Below are the code and all the weights of a small trained network. Each question names an input and a class and asks about switching units off, where a switched-off unit gives its printed mean instead of its output.

import numpy as np


def w(rows, s, z=0):
    codes = np.array(rows[::2]) - 128.0
    scale = np.full(codes.shape[1], s)
    scale[-1] = z or s
    return codes * scale


def f(y):
    return np.maximum(y, 0)


def log_softmax(a):
    a = a - a.max(-1, keepdims=True)
    return a - np.log(np.exp(a).sum(-1, keepdims=True))


def net(x, mask):
    res = np.array(x, float).reshape(1, 8) / 4 @ E
    y = f(res @ A[0][:, :-1].T + A[0][:, -1])
    res = res + np.where(mask, y, B[0][:, -1]) @ B[0][:, :-1]
    return log_softmax(res[-1] @ U[:, :-1].T + U[:, -1])


A, B = {}, {}
E = w([
[116,143,76,4,45],'x0',
[82,211,225,84,122],'x1',
[121,1,89,67,153],'x2',
[124,113,183,114,215],'x3',
[223,141,119,64,179],'x4',
[236,63,229,193,122],'x5',
[100,204,137,122,231],'x6',
[96,147,188,89,173],'x7',
],0.0089)
A[0] = w([
[133,96,99,169,77,219],'n0',
[128,161,209,136,167,70],'n1',
[193,58,130,104,91,92],'n2',
[139,95,150,149,109,197],'n3',
[137,78,52,5,193,238],'n4',
[167,125,176,137,101,219],'n5',
[137,217,111,85,99,68],'n6',
[125,73,53,144,73,156],'n7',
[103,138,69,142,97,205],'n8',
[116,105,164,136,90,150],'n9',
[149,114,151,85,144,117],'n10',
[166,157,60,180,190,253],'n11',
[181,82,158,87,198,150],'n12',
[147,91,192,151,150,110],'n13',
[184,78,158,105,80,168],'n14',
],0.015,0.004)
B[0] = w([
[137,81,87,95,167,191],'n0',
[5,122,148,79,91,212],'n1',
[198,33,112,207,102,197],'n2',
[126,119,118,90,99,176],'n3',
[178,254,54,133,100,252],'n4',
[132,80,111,92,82,192],'n5',
[144,178,195,190,69,195],'n6',
[105,98,118,36,155,207],'n7',
[157,119,168,79,173,181],'n8',
[102,158,90,126,142,163],'n9',
[143,118,87,160,218,162],'n10',
[219,152,210,51,165,205],'n11',
[174,111,163,195,189,207],'n12',
[133,114,167,73,101,200],'n13',
[168,73,79,177,19,194],'n14',
],0.0097,0.017)
U = w([
[131,175,115,202,97,165],'0',
[116,132,218,130,156,187],'1',
[142,11,74,106,115,143],'2',
[144,124,96,151,251,95],'3',
[19,107,78,68,157,160],'4',
[127,172,94,81,153,99],'5',
[115,106,142,147,174,60],'6',
[58,82,62,247,176,1],'7',
],0.011,0.0078)

Each question gives the input, the list of numbers given to net, and the class t.
The units are the neurons (one row each of A and B). Each row of codes is followed by its name. A weight is (code - 128) times the scale printed after its matrix; where a second scale follows, it is the last column's (A, B and U).
mask holds one flag per neuron, in row order. A switched-off neuron (its flag False) gives its mean, the last column of its row in B, instead of its output. The means were averaged over made-up inputs and are rounded, as every weight is.
A unit's drop is (log p(t) with every unit on - log p(t) with that unit switched off) / (log p(t) with every unit on - log p(t) with every unit switched off).
The circuit of an input: a set's keep is (log p(t) with only the set's units on - log p(t) with every unit switched off) / (log p(t) with every unit on - log p(t) with every unit switched off). Starting from the 12 units with the biggest drops (on a tie, the unit counted first), units are removed one at a time, each time the one whose removal leaves the highest keep (on an exact tie, the one counted first), for as long as the keep stays at least 0.8.
circuit, biggest first: the units of the circuit, biggest drop first
most important unit: the unit with the biggest drop
top k neurons: the k neurons with the biggest drops, biggest first
drop of u: that unit's drop, to one decimal
input [4,8,-1,-2,0,0,-1,-3], class 0: circuit, biggest first => [n6]
input [1,-5,6,3,7,6,6,-3], class 3: top 2 neurons => [n12, n4]
input [3,0,-8,3,-5,5,5,8], class 4: top 3 neurons => [n1, n11, n12]
input [-5,-2,-4,3,-7,-8,7,6], class 1: circuit, biggest first => [n11, n4]
input [-4,3,-6,2,6,-8,-2,0], class 1: circuit, biggest first => [n4, n6]
input [2,6,-2,-8,-2,-4,-1,-6], class 1: circuit, biggest first => [n6, n4, n8]
input [-2,5,-5,8,-7,-5,6,-3], class 4: top 3 neurons => [n1, n12, n2]
input [7,1,2,1,2,-4,4,4], class 0: circuit, biggest first => [n6, n7]
input [-7,5,-1,1,-3,-8,-6,6], class 4: top 2 neurons => [n11, n12]
input [3,-8,-7,-3,-6,-8,-7,-1], class 4: top 3 neurons => [n7, n2, n14]
input [4,-2,4,-7,-6,-4,4,5], class 5: top 3 neurons => [n4, n1, n8]
input [8,7,-8,-4,-2,-1,-4,6], class 0: top 2 neurons => [n6, n11]
input [-2,5,4,4,-5,-2,-3,3], class 4: circuit, biggest first => [n11, n2]
input [1,-7,-6,-4,-1,-6,-2,-3], class 5: top 2 neurons => [n2, n11]
input [6,3,4,8,2,3,2,8], class 3: top 2 neurons => [n12, n10]
input [1,0,3,3,7,0,4,7], class 3: circuit, biggest first => [n12]
input [1,-1,8,6,-5,-1,5,-6], class 5: top 2 neurons => [n4, n2]
input [1,6,4,-1,7,-6,8,-5], class 0: circuit, biggest first => [n6, n7]
input [-8,2,8,-7,5,-6,4,-1], class 5: drop of n10 => 0.2
input [-1,5,3,-6,-2,1,7,2], class 4: most important unit => n11
